[100 = 0]
| 127 |  58 | 104 | 121 | 108 | 111 | 129 | 138 | 124 | 112 |  97 | 127 | 144 | 141 |  38 | 122 | 102 | : 8
|  88 |  92 | 138 | 104 |  94 |  91 | 138 | 119 | 116 |  89 | 109 |  92 | 126 |  85 | 114 | 102 | 104 | : 1
|  86 |  69 | 121 |  95 |  95 | 100 | 152 | 133 | 122 | 123 |  89 |  62 | 128 |  80 |  94 |  59 | 126 | : 5
| 115 |  95 |  99 | 112 | 106 | 101 |  94 |  80 | 109 |  86 | 101 | 142 | 124 | 131 |  69 | 138 |  85 | : 4
| 100 |  55 | 134 | 109 |  94 | 109 | 159 | 147 | 129 | 122 |  98 |  60 | 113 |  86 |  81 |  49 | 126 | : 5
| 116 |  91 | 113 | 116 |  96 | 103 | 103 |  87 | 127 | 103 |  93 | 138 | 144 | 111 |  69 | 112 |  96 | : 6
|  92 |  55 |  78 |  91 | 129 | 100 | 156 | 150 |  98 | 120 | 120 | 116 | 168 | 139 |  62 | 141 | 123 | : 9
| 102 |  82 | 102 | 102 | 101 |  97 | 124 | 112 | 122 | 117 |  86 | 128 | 155 | 107 |  72 | 126 | 100 | : 6
| 105 | 118 | 104 | 116 |  70 | 108 |  96 |  73 | 133 | 116 |  86 | 110 | 125 |  65 | 105 |  77 |  99 | : 3
|  71 |  97 | 119 |  77 | 101 |  93 | 134 | 129 | 105 | 124 |  89 |  71 | 120 |  72 | 113 |  60 | 119 | : 4
| 120 |  65 |  92 | 111 | 114 | 104 | 113 | 123 | 115 | 106 | 100 | 132 | 141 | 147 |  54 | 136 | 101 | : 7
|  86 | 106 | 123 |  99 |  84 |  97 | 106 | 106 | 101 |  95 |  99 |  78 |  69 |  61 | 131 |  75 | 103 | : 0

| 141 |  64 | 177 | 133 |  94 | 106 | 111 |  90 |  28 |  87 |  85 |  88 | 116 | 124 | 106 |  91 |  93 | 131 |  68 | : 9
| 154 |  99 | 136 |  97 |  89 |  86 | 135 |  69 |  64 |  82 | 101 | 108 | 101 | 156 | 109 |  87 | 103 | 108 |  96 | : 0
| 148 |  88 | 142 | 121 | 103 |  88 | 130 |  82 |  69 |  90 |  90 |  96 |  92 | 139 | 105 |  89 |  89 | 130 |  73 | : 9
| 130 |  80 | 121 | 121 |  77 | 101 | 114 |  74 |  64 |  82 |  81 | 104 | 117 | 131 | 104 |  95 | 114 |  96 |  94 | : 2
| 172 | 115 | 107 |  94 | 109 |  82 | 153 |  73 |  69 |  85 | 100 | 110 | 102 | 161 | 105 |  83 | 103 | 105 |  95 | : 0
| 133 | 101 |  84 | 105 |  85 |  90 | 131 |  73 |  97 |  81 |  81 | 110 | 110 | 141 | 104 |  91 | 115 |  92 |  97 | : 2
| 122 |  53 | 170 | 124 |  62 | 118 |  91 |  79 |  23 |  80 |  81 |  95 | 137 | 121 | 106 |  95 | 115 | 102 |  88 | : 2
|  94 |  53 | 110 | 156 |  57 | 116 |  86 |  92 |  77 |  88 |  45 |  86 | 135 |  94 |  96 | 103 | 118 | 105 |  70 | : 9
| 123 |  86 | 103 | 118 |  67 | 100 | 115 |  80 |  78 |  83 |  72 | 103 | 128 | 124 | 101 |  95 | 123 |  88 |  96 | : 0
|  67 |  81 | 144 | 135 |  38 |  82 |  87 |  62 | 131 |  83 |  88 | 108 |  61 | 138 | 116 | 104 |  95 | 126 |  76 | : 8
| 129 |  82 | 152 | 132 |  92 |  92 | 113 |  77 |  71 |  88 |  91 |  98 |  88 | 137 | 110 |  93 |  90 | 130 |  74 | : 8
| 120 |  82 | 118 | 140 |  87 | 100 | 107 |  83 |  87 |  91 |  70 |  97 | 103 | 123 | 103 |  96 | 102 | 117 |  73 | : 8

|  99 | 107 |  91 |  98 |  83 | 102 | 114 | 105 |  97 |  90 |  96 | 167 |  93 |  88 |  81 | 109 | 115 | 101 |  99 | 127 |  89 |  98 | 102 |  95 | : 4
|  81 | 107 | 108 |  77 |  98 | 128 | 138 |  94 | 105 | 117 | 116 |  93 | 105 |  99 |  98 | 102 |  95 | 106 | 102 | 125 |  94 |  95 |  86 | 109 | : 8
| 105 | 101 |  99 | 112 |  96 |  92 |  80 | 100 |  94 | 101 | 109 | 186 |  71 |  94 |  91 | 100 |  99 |  90 |  91 |  87 |  94 |  89 | 110 | 100 | : 0
|  99 | 101 | 108 | 111 | 104 | 114 | 134 | 111 |  95 |  95 | 101 | 114 | 105 |  99 |  80 |  87 |  98 | 107 | 107 | 110 | 113 |  86 |  92 |  76 | : 3
| 104 | 112 | 101 |  76 |  93 | 111 | 105 | 106 | 114 |  98 | 102 | 102 | 131 |  84 |  94 | 102 |  89 | 105 | 106 | 152 | 109 |  99 | 103 | 106 | : 9
|  96 |  99 | 107 | 106 | 102 | 124 | 124 |  97 |  90 |  81 | 122 | 134 |  84 |  93 |  95 | 105 | 107 | 119 |  90 | 102 |  84 |  91 |  93 |  92 | : 3
|  91 |  99 | 101 | 122 |  85 |  90 |  75 | 103 | 113 | 116 | 119 | 133 |  99 | 106 |  94 | 103 |  84 |  95 |  94 |  94 |  96 | 103 | 100 |  96 | : 2
|  90 | 103 | 118 | 100 | 101 | 115 | 103 | 101 |  94 | 108 | 132 |  65 |  95 | 115 | 100 |  91 |  79 | 106 |  97 | 102 |  85 |  96 |  95 |  93 | : 3
| 100 | 100 | 120 |  98 | 103 | 123 |  92 | 103 |  91 |  98 | 127 |  79 |  72 |  78 | 101 |  92 |  95 | 108 |  80 |  82 |  77 |  97 | 100 |  95 | : 4
| 108 | 111 | 111 |  89 |  94 |  99 | 105 | 101 |  87 |  87 | 118 |  84 |  96 |  87 |  97 | 101 |  87 | 110 |  93 | 130 |  64 |  97 | 103 |  98 | : 5
|  94 |  89 | 115 | 103 | 102 | 110 | 113 | 109 | 100 | 104 |  97 |  41 |  81 |  82 | 100 |  80 | 111 | 109 |  92 |  78 | 103 | 104 |  90 |  95 | : 9
